(in the rows, 128 means zero)
Each row is followed by its class.
[124 153  83 114 162 130 162 109 134 164 164 151 130 149  94 100  87 156
 104 166 127 126 132 111 102 101 117 138  91 131 114 115 177 135  74 113
 116  89 123 143 126 137] | dabat
[123 117 133 141  99 133  89 118 116 119  93 189 126  99 145  98 136 128
 137 132 183 154 131 162 149 119 134 120 129  86 122 144 147 117 211 149
 124 164 107 149 160 123] | Sotuz
[118  83 146 152 155 135 131 144 147 122 125 123 144 141 160 144 143 143
 131 147 161 129 142 133 133 133 112 161 114 128 121 133 115 118 140 132
 116 142 130 102 129 138] | Folog
[ 88  87 114 151 125 160 160 154 189 171 108 142 131 128 144 158 148 138
 113 135 167 125 176 150 138 145 125  85 142 146 106 144 107 153 105 160
 123 119 100 114 142 164] | Folog
[137 173  84 114 180 109 108 132 101  69 102 135 138  95 116 123 111 133
 116  99 172 192 100  52 130  80 157 111  86 103 150 126 125 126 106 133
 141 169 126 135 128 136] | nud
[ 97 144 131  96 103 158 161 123  42  99 152 134 129  84 104 119 114 192
 121 125 118 103 114 119 119 164 103 153  91 106 149 121  58 142 155 136
 126 166 128 160  66 115] | Sotuz
[176 160 149 147 133  82 145 149 199 140 149 154 151 157 134 123 104 155
 112 133 116 148 199 153 111 149 115  71 131 111 142 132 136  87  86 140
 124 140 135 141 133 168] | dabat
[146 114 121 156  88 119 105 142 199  52 110 110 106 103 152 114 180 150
 145 130 141 178 145  89 158 173 140  77 134  47 161 145 155 113 184 148
 115 141 107 173 119 107] | Bepef
[126 155 102 158 137 114 126 116  90 156 138 102 124 130 116  73 168 155
 166 135 136 177 141 179 136 145 138 142  57 100 107  93 150 160 120 114
  72 135 150  95  90 106] | Bepef
[ 99 136 121 138 111 128 149 144 174 130 104 184 132 115 122 122 122 123
 137 178 155  99 146 182  98 130 107 128 178 129  94 140 102 129 140 127
 109 164 114 146 129 119] | dabat
[137 120 131 128 153 123 113 134  77 146 150 103 124 146 176 147 175  78
 130  97 141 128 118  91 137 140 204 106 181 157 113 128 161 134 134 142
  57 145 118  89 126 120] | Lopup
[ 29 138  97 205  83 137 121  87 252 128  91  93 142 154 160 129 178 170
  92 119 131 195 178 153 185 116 185  87  54 139  83 155 131 211 128 112
 106 135  87  69  97 101] | Sotuz
[100 175 137 145  94 157 146  92 227 103 102  75 162 164 123 129 153 134
 113 165 190  58 143 189  90 148 125 143 127 156 103 105 153 175 128 137
  98 159 101 143 121 113] | dabat
[ 99 177 118 116 117 135 142 147  97 125 102 175 131  99 134  91 170 138
 159 100 171 145 115 162 163 122 161 148  95 107 138 125 116 167 163  83
  86  94  61 124 107 150] | Folog
[ 88 106 156 117 126 136 121 129 186 128  91 216 134 166 108 104 114  94
 155 141 188  60 159 170 118 124 136 150 210 104 122 130 156 124 230 108
  86 134  98  97 119 156] | Div
[136 137 123 146  84 131 123 130 172  41 125 108 185 104 132 145 143 167
 145 120 112 141 194 150 109 148 121  98 139  93 157  99 142 146 103 130
  92 152  86 112  87  34] | Sotuz
[126 116 188 105 115 139 159 148 114 158 130 185 171 190 144 153 140 125
 130  95 127 125 156 182 119 168 106 157 168 135 117 143 100  87 152 190
  97 146 106 118 114 182] | Bepef
[126 126 143 105 104 147 131 176 168 113 119  80 160 127 176 139 200 105
 129 171 134 152 114 119 154 154 133 116 143 172 119 163  54 151  58 138
 194 145 137 107  93 101] | moki
[141 101 109 109 152 134 125 106  29 123 142 151 109  86 123 107 128 166
 123 128 137 127 147  90 160 112 159 127  26  67 117 126 138 158 131 158
 100 100 140 121 123 135] | Bepef
[106 154 151 169 129 126 100 119 161 127 147 149 153 170 112 109 137 171
 125 115 104 112 191 160 146  58 135  88 115 105  94 140 190 121 171 161
 137  97 145 129 153 144] | Div
[113 107  97  79 109 149 115 116  64 128 128  88 161  90 148 132 161  87
 107 108 150 146  78 144 146 153 155  94  91 144  79 147  96 180  86 122
 132 176 134  69 114  83] | Folog
[139  97 145 108 138 172 131 131 161 179 184 120  92 142 135 150 147  97
 137 173 184 114 137 127 133 178 140  92 106 134 148 141 172 142 169 101
 151 120  75  70 177 102] | nud
[139 113 129 129 124 132 112 106 118 131 102 144 126 104 138 111 131 128
 141 119 119 119 170 154 176 121 149  82 139  99 112 145 144 115 149 144
 120 172 113 167 176  98] | Div
[126 119 155 149 117 140 149 112 206 166 157 104 148 129 130 113 147 101
 106 187 188 163  85 131  95 187 104 133 140 161  77 184 149 156 143 136
 160 129 132 127 128  65] | nud
[127 114 172 144 138  78  60 131 124 139 167  89 126 143 197 142 182 116
 157 140 188 167  45  86 123 135 137 177 100 116 148 180 182  84 199 108
 146 122 132 133 140  76] | nud
[125 129 143 147 190 112 122 106 164 115 141 122 124 134  74 126 120 117
 158 164 113 107 157 131  99  53 160 125 117 155 111 144 115 172 163 217
 122 103 176 147 114 127] | Bepef
[142  87 121 186 137 102 123 167 164 103 162  70 154 125 195 151 159 125
  95 120 102 186 135 143 123  94 174  90 155 158 106 126 106 144  54 150
  84 175 130 125 120 106] | Lopup
[110 109  73 103 127 127 143 175  94 148 122 164  87  96  88 103 104 131
 136 154 116 117  58 127 108 166 139 152 124  64 111 160 185 121 183 131
  99 109 123 105  82 138] | dabat
[122 100 109 125 169 162 159 159  81 167 128  91 169  62 155 188 138 143
 113  82 170 126  72 128 125 194 131 151  68 147 126 134  97 106  70 105
  60 111  83 105 117 117] | Div
[121 122 121 152  81 126  85 126  41  98  94 110 165 117 175 105 161 133
 113  98 174 171 131 144 132 150 100 129 148 125 110 173 160 135 200 123
 140 196  79 112 117 103] | Folog
[119 128 148 142 127 135 113 145 113 122 109 173 144 113 151 136 118 114
 110 137 190  97 137 140 119 132 111 131 158 118  78 124 112 136 133 117
  94 167 128 114 138 127] | Div
[132 173 140 204  97 148 102 122 131 102 138  74 171  76 125 128 167 157
 113  89 124 182 126 134 104 127 139 123 132 171 116 135  84 178 103 122
 123 116 126 120  71  98] | nud
[110 130 141 198  78 101  77 117 145 212 113 147 130 149 196 120 176 144
 147 146 183 135  88 176 130 149 111 177 115 136 140 145 156  87 109  83
 117  83 160 113 120 103] | Lopup
[143 146 160 170 147 140 169 152 190 134 157 116 155 179 133 142 138 160
 104 170 170 140 152 165  94 180 102 150  79  92 130 120 167 125  90 139
  94 143 127 133 106 107] | Div
[116 137 146 127  75 124 150 109  80 129 141 131 201 120 127  99 160 127
 118 133 107 144 162 183 134 133 124 117 112  78 107 176 165  88 127  56
 140 171 150 153  98 152] | Div
[137 107  97 135 173  90 147  88 110 134 131 114 130  97 158 121 119 163
 145 195 103 154 123 107 148 106 156 132  19 143 142 151 166 118 141 119
 100 116 109 147 147 126] | Div
[132 127 111 141 141 130 107 122 177 140  90  94 123 113 140 145 124 121
 145 132 139 149 147 123 148 131 144 122 125 135 126 121 135 131  90 149
 136 149 131 141 141 117] | Sotuz
[128 137  87 125 135 110  93  81 161 115  99 102 147  87 109 133 111 129
 144 147 161 175 147 109 113 115 104  54  83  91 150 113 181 151 143 114
 106 154  75 162 157 119] | Div
[104 127 124 123 138 146 132 114  99 150 114  70 186 103 123 129 161 120
 162  96 100 133  96  84 151 128 164 156 168 152 148 136 113 139 116  98
  75 149  86 122  82  68] | moki
[105  95 103 123 125 145 158 138  87 153 161 116  98  59 155 136 116 142
 140 151  91 104 100 142 131 107 150 116  75 142 104 121 115 124 117  86
 143  92 109 124 161 132] | Lopup
[ 78 166 153 160  23 178 112  93  54  87 148 200 158 158 139 113 167 183
 105 123 140 171 212 115 104 121  67 122 160  90 121 108 145 160 171 124
 158 115  91 115  88  92] | Sotuz
[147  93 132 140 113 134 130 148 113 149 133 133 117 123 144 131 112 120
 109 122 151  99 130 170 117 156 150 147 129 132 109 114 109 172  97 152
  84 133 128  88  97 131] | Bepef
[133  88 132 134  90 131  69  84 158  87 123  96 130 102 160 132 154  97
 114 111 154 173  96 133 153 144 126 154 125  99  88 182 147 154 130 106
 188 132 138 117 128  85] | nud
[122 151 115 170 117 109 139 104 159  66 119 144 180 136 171  95 108 187
  99 158 181 159 156  90 102 100 121 161 108 152 151 121 158 108 134 106
 136 136 103 139 106 120] | Sotuz
[137 153  96  92 137 145 161 130  57  66 135 163 144  93 104 158  94 111
 119 126 102  99 126  61  96 107 162 105 167 104 137 109 150 123 100 131
  95 147 128 131 102 125] | Div
[103 100 140 130 130 143 104 118 182  87 100 149 155 151 141 149 158 141
  99 156 229 116 138 139 124 105 149 134  74 102 126 132 140 188 158 188
  93 155  98  94 128 135] | nud
[133 119 124 137 132 144 127 113 149 153 146 118 129 131 117 155 118 145
 120 116  74 144 160 122 155  79 148 101  78 131 128 116  94 135  44 156
 168  87 174 106 129 172] | Bepef
[134 159 130 110 156 129 149 110  49 135 121  98 144 106  54 166 133 113
 151 127  86 100 117  96 115 120 132 122  95 115 186 120 106 138 114 136
  88 134 138 123  94  65] | dabat
[148 152 126  89 184  71 132 135  75 120 158 152 140 116 132 111 119 136
 186 154 117  94 181 192 122  78 150 139 102 129 112 163 161 137 145 150
 117 137 118 162 138 141] | Folog
[125  94 126 132  50 152 128 142 180 130  99 105 148 112 143 170 150 114
 123 132  91 144 185 103 125 132 120  71 190 154 156 120 102 154  80 133
 141  92  82 137 100 183] | Bepef
[ 96  96 152 123 135 150 125 103 171 142 137 161 146 175 111 106 155 140
 145 118 140 131 175 136 123 178 100 140 173 141 101  91 125 141 182 140
  38  93 110 112  97 129] | Sotuz
[114 116 117 111 102 114  98 135 166 100 146 164 107 125 149 110 128 112
 138 181 172 105 146 134 107 143 132 114 187 128  94 139 157 154 186 133
 122 143 137 117 107 154] | Sotuz
[ 96 113 122 112 151 152 127 110  54 204 114 127 149  82 140 108 159 163
 162 152 181 108 127 103 141 147 128 143  79 130 131 141 125 123 157 113
  96 118 102 119 122 147] | Lopup
[103 174 128 114 119 125 140 116 104 143 153 112 154 144 131 108 140 138
 150 121 159 140 149 127 110 110 142 128 103 104 125 119 174 153 124 114
 185 116 120  79 104 142] | moki
[134 106 129 140 132 128 104 150 108 140 106 171 125  93 152 140 136 125
 144 139 176 122 175 136 126 140 130 132 160 108 102 134 116 123 115 118
 109 162 132 116 132 160] | nud
[147 110 145 145 144 114 127 133 125 126 123 154 123 109 151 122 131 151
 124 167 183 129 129 135 132 174 100 154 116  84 139 149 105 127 143 139
  78 185 129 157 111 134] | Lopup
[120 117 149 160 148 140  92  96 223 104 105 151 145 143 122  98 152 144
 170 108 183 129 212 205 104 167 115 117 180 124 108 148 101 126 194 179
 123 159 122 150 115 139] | moki
[117 104 128 155 141 104 122 138 145 108  87 144 147 132 145 160 106 116
 116 135 150 126 140 131 124 109 116 143 157 111 119 144 139 123 130 140
 100 175 120 130 127 130] | Div
[110 128 138 166  71 101 103  72 138 141  95 162 147 117 141 151 144 138
 142 154 124 154 127  93 159  96 115 140 117 133 185 133 162 145 184 104
  87  72  89 121 124 132] | Sotuz
[ 79 110  78 136 108 139 130 144 207  84 134 162 138 113 177 128 138 214
 150 121  78 192 108 171 140 136 151 107 112 106 103 159 120 117 163 205
 129 149  62 119 120 101] | moki
[158 196 135 107  94  86 106 123 145 126 148 229 129 145 133  48 140 111
 161 152 209 143 121 225 112 147 128 124 137 108 120 148 174 144 206 126
 104 119 102 124 122 135] | Bepef
[117 122 134 136 156 108 139 133 155 128 116 160 126 147 120 102 101 157
 127 149 150 115 153 147 122 141 122 132 121 107  99 142 122 143 161 175
 103 173 147 134 112 148] | Folog
[ 90 102 116 148  76 135 135  77 193 148 141 235 139 160 106 130 112 167
 122 160  88 156 150 119 144 141  78  74 166 106 164 130 108 113 192 117
  81 142 111  94 116 168] | moki
[129 137 168 135  25 113 115 159 138  38 102 124 155 123 146 108 131 114
  99  87  95 105 107 130 127 120 173 116 218 108 150 155 142 151 205 130
 142 140  96 128  61 143] | Div
[142  90 156 130 151 139  98 143 162 161 148 127 148 144 117 112 137 107
 141 160 160 190 107 135 167 117 134 131 112  39 130 182 177 116 185 154
 142 211 116 110 148  98] | Bepef
[106 128 114 149 113 148 126 165 214  78 126 138 136 130 147 149 162 143
 115 110 172 160 138 105 103 149 134  81 162 131 138 124  85 136 110 173
 109 122 101 135  99  94] | Bepef
[151 157 168 144 112 109 126 101 147  63 100 173 153 114 138 148 189 117
 163 191 136 185 158  73 128 127 129 109 105  61 178 183 147  94 177 146
 139 131 137 204 124 126] | Folog
[147 146 108  90 145 167 103 144  98 163 105 182 122 124  89 122 105 146
 158 212 172  53  35 158 141 160  74 201  97 126 159 128 159  96 158 152
  72 150 130 142 146  53] | Sotuz
[ 85 140 110 118 152  84 118 130 160 102 129 112 138 127 122 119 128 115
 132  91 157 129 148 119 103  73 118  85 117 131 123 125 108  86 118  70
 181 104 147 145 146 129] | dabat
[148 163 144 189  80 150 157  93 124  96 121 133 192 138 153 122 122 175
  82 157 140 140  60 160 115 163  88 209 117 131 119 123 122 126 114 140
  80 200 139 132  96 109] | moki
[125 144 123 118 133 132 123 112  42 124 118 124 148  78 119 162 129 137
 136 122 123 144 111  93 152 115 117 132  90  64 149 152 152 127 162 117
  97 176  92 135 127 167] | Lopup
[110 137 132 132 150  82 134 141 151  94 130 113 136 114 142 115 185  92
 138 118 184 158  82  72 118 123 166 141 154 137 149 162 103 119 157 111
 137  82 157 120  79 122] | dabat
[135 149 137 172 101 176  88  79 106  88 103 191 170 120 128 129 138 119
  91 155 171 179 150 133 107 107 150 101  93  53 104 159 175 135 162 148
 105 213 114 122 137 119] | Lopup
[ 98 156  98 159 148 122 133  88 165 108 129 147 117 112 104 102 152 157
 165 146 103 160 161 173 153  83 193 153  71  75  95 166 180 147 149 123
 117 132 143 150 113 148] | nud
[109 107 117 147 117 145 126 112 147 140 134 186 119  94 193 157 139 150
 129 167 147 153 129 153 139 137 131  97  81 125  68 151 119 113 143 149
 124 143 117 126 190 154] | Folog
[156 107 113 107 148 124  61 128 149  65 163 102 142  88 137 121 140 155
 144 119 145 126 136  93 131 135 143  65 178  73 125 123 143 117 156 181
  92 198 156 164 119 143] | Div
[140  93 150 161  41 160 125 120  16 105 130  85 124 131 151 127 163 152
  80 139  76  64  77 159 151 150  57 163 107 179 117 124 120 156 158 125
 109  91 111 150 141  34] | moki
[125 124 133 154 152 158 133 105 183  94 186 175 127 133 144 138 153 190
 168 152 100 191 173 124 120 164 148 129 139  79 122 128 109 113 168 186
  56 180 110 142  96 133] | Bepef
